Below are the code and all the weights of a small trained network. Each question names an input and a target symbol and asks about switching units off, where a switched-off unit gives its printed mean instead of its output.

import numpy as np


def w(rows, s, z=0):
    codes = np.array(rows[::2]) - 128.0
    scale = np.full(codes.shape[1], s)
    scale[-1] = z or s
    return codes * scale


def norm(h):
    return h / np.sqrt((h * h).mean(-1, keepdims=True) + 1e-5)


def f(y):
    return y / 2 * (1 + np.tanh(0.7978845608 * (y + 0.044715 * y**3)))


def softmax(a):
    e = np.exp(a - a.max(-1, keepdims=True))
    return e / e.sum(-1, keepdims=True)


def log_softmax(a):
    a = a - a.max(-1, keepdims=True)
    return a - np.log(np.exp(a).sum(-1, keepdims=True))


def net(x, mask):
    ids = ['γδζηθμσφω'.index(c) for c in x.split()]
    T = len(ids)
    res = E[ids] + P[:T]
    q, k, v = (norm(res) @ M[0].T for M in (Q, K, V))
    z = softmax(np.where(np.tri(T) > 0, q @ k.T / 3**0.5, -1e9)) @ v
    res = res + np.where(mask[0], z, O[0][:, -1]) @ O[0][:, :-1]
    y = f(norm(res) @ A[0][:, :-1].T + A[0][:, -1])
    res = res + np.where(mask[1:17], y, B[0][:, -1]) @ B[0][:, :-1]
    return log_softmax(norm(res)[-1] @ U[:, :-1].T + U[:, -1])


Q, K, V, O, A, B = {}, {}, {}, {}, {}, {}
E = w([
[155,164,174,19,3,87,10],'γ',
[96,104,209,66,167,49,57],'δ',
[93,42,152,123,153,126,2],'ζ',
[37,62,238,100,58,101,32],'η',
[155,66,150,102,158,80,16],'θ',
[150,190,169,28,149,146,99],'μ',
[124,217,176,144,98,180,64],'σ',
[54,162,217,107,174,96,106],'φ',
[119,178,19,64,89,155,102],'ω',
],0.0074)
P = w([
[124,126,1,219,166,135,205],'0',
[134,140,170,160,114,89,57],'1',
[117,132,139,90,91,127,120],'2',
[105,127,151,75,100,124,139],'3',
[99,123,153,69,89,133,148],'4',
[95,132,151,74,86,133,155],'5',
[97,131,156,73,77,134,173],'6',
[89,120,165,88,69,136,182],'7',
],0.0042)
Q[0] = w([
[96,157,158,52,103,106,9],'H0',
[159,117,153,154,151,113,119],'H0',
[106,121,123,123,90,136,186],'H0',
],0.013)
K[0] = w([
[82,138,7,163,138,94,165],'H0',
[42,132,147,71,73,101,93],'H0',
[109,114,254,191,226,141,154],'H0',
],0.0096)
V[0] = w([
[197,153,91,84,235,111,123],'H0',
[117,139,155,58,129,1,153],'H0',
[155,39,95,125,115,130,89],'H0',
],0.0056)
O[0] = w([
[255,89,128,130,154,112,209,214],'H0',
[173,115,133,92,190,34,49,5],'H0',
[90,157,107,153,93,38,198,97],'H0',
],0.0089,0.0019)
A[0] = w([
[140,147,142,84,107,134,50,115],'N0',
[143,215,82,87,141,169,136,118],'N1',
[140,86,108,97,59,171,157,103],'N2',
[109,169,134,148,75,152,255,36],'N3',
[82,111,131,225,163,108,124,220],'N4',
[94,177,155,179,228,143,173,165],'N5',
[172,98,147,77,209,185,87,129],'N6',
[139,40,86,172,125,132,64,204],'N7',
[21,132,101,131,112,90,152,186],'N8',
[70,140,163,135,205,115,165,44],'N9',
[207,120,127,146,124,44,147,191],'N10',
[169,175,33,111,107,142,82,121],'N11',
[147,143,193,146,91,64,92,161],'N12',
[108,108,181,84,157,133,143,169],'N13',
[198,170,125,156,123,163,152,254],'N14',
[143,163,59,79,150,148,194,135],'N15',
],0.0076,0.0016)
B[0] = w([
[149,175,92,195,192,145,179,215],'N0',
[85,97,155,116,101,104,138,246],'N1',
[159,112,56,132,161,82,106,230],'N2',
[162,92,56,187,148,149,123,253],'N3',
[171,240,145,85,145,79,119,126],'N4',
[147,113,120,161,118,146,51,141],'N5',
[169,129,185,203,82,123,134,189],'N6',
[126,169,135,166,83,103,210,155],'N7',
[179,145,208,156,100,92,128,194],'N8',
[211,55,111,189,128,149,151,139],'N9',
[1,114,115,117,186,221,217,131],'N10',
[145,12,88,163,111,138,96,239],'N11',
[118,157,77,102,188,135,122,177],'N12',
[125,85,65,164,127,125,83,187],'N13',
[78,88,154,72,122,146,156,187],'N14',
[164,119,206,125,102,103,105,229],'N15',
],0.0056,0.0043)
U = w([
[171,224,41,74,144,106,89,187],'γ',
[111,119,97,73,227,130,141,137],'δ',
[172,229,117,172,61,81,198,2],'ζ',
[56,148,165,101,96,106,75,81],'η',
[94,160,89,126,175,133,244,70],'θ',
[197,131,205,59,150,178,209,93],'μ',
[80,184,115,139,111,255,135,215],'σ',
[238,161,125,173,176,179,56,3],'φ',
[168,67,35,124,81,159,167,248],'ω',
],0.0073,0.00093)

Each question gives the input, a string of symbols that net reads in full, and the target symbol t.
The units are the heads (3 rows each of Q, K, V and O) and the neurons (one row each of A and B). Each row of codes is followed by its name. A weight is (code - 128) times the scale printed after its matrix; where a second scale follows, it is the last column's (O, A, B and U).
mask holds one flag per unit, heads first, then neurons. A switched-off unit (its flag False) gives its mean, the last column of its rows in O or B, instead of its output. The means were averaged over made-up inputs and are rounded, as every weight is.
A unit's drop is (log p(t) with every unit on - log p(t) with that unit switched off) / (log p(t) with every unit on - log p(t) with every unit switched off).
The circuit of an input: a set's keep is (log p(t) with only the set's units on - log p(t) with every unit switched off) / (log p(t) with every unit on - log p(t) with every unit switched off). Starting from the 12 units with the biggest drops (on a tie, the unit counted first), units are removed one at a time, each time the one whose removal leaves the highest keep (on an exact tie, the one counted first), for as long as the keep stays at least 0.8.
circuit, biggest first: the units of the circuit, biggest drop first
unit that matters most: the unit with the biggest drop
k most important neurons: the k neurons with the biggest drops, biggest first
drop of u: that unit's drop, to one decimal
input θ φ ζ, target θ: circuit, biggest first -> H0, N10
input φ ζ σ σ σ γ, target φ: circuit, biggest first -> H0, N0
input ζ δ μ φ θ, target ζ: circuit, biggest first -> N8, H0
input ω ω σ φ φ ζ δ, target ω: circuit, biggest first -> H0, N13
input ω γ η μ φ σ ζ φ, target φ: circuit, biggest first -> N5, N1
input φ φ η η, target φ: circuit, biggest first -> H0, N0
input δ ζ γ γ σ η, target δ: circuit, biggest first -> H0, N10, N12
input δ ω ω ω γ, target γ: unit that matters most -> N0
input μ ζ μ δ, target μ: circuit, biggest first -> H0, N10, N3
input ζ σ σ, target ζ: 2 most important neurons -> N8, N11
input δ σ φ, target δ: circuit, biggest first -> H0, N10
input θ ζ σ, target θ: circuit, biggest first -> H0, N10
input μ ω μ φ σ ω σ, target μ: circuit, biggest first -> H0, N14
input φ σ φ ω μ γ θ, target θ: most important neuron -> N10
input θ ω δ, target δ: 3 most important neurons -> N10, N12, N13
input ω γ σ ω η σ, target ω: 2 most important neurons -> N3, N10
input ω φ σ γ, target γ: 2 most important neurons -> N12, N2
input ω θ ζ, target ζ: 3 most important neurons -> N7, N11, N3
input δ ω σ γ ζ ζ ζ θ, target θ: 3 most important neurons -> N10, N7, N11
input γ ω μ φ, target φ: unit that matters most -> N9
input σ γ ζ δ, target σ: drop of H0 -> 0.9
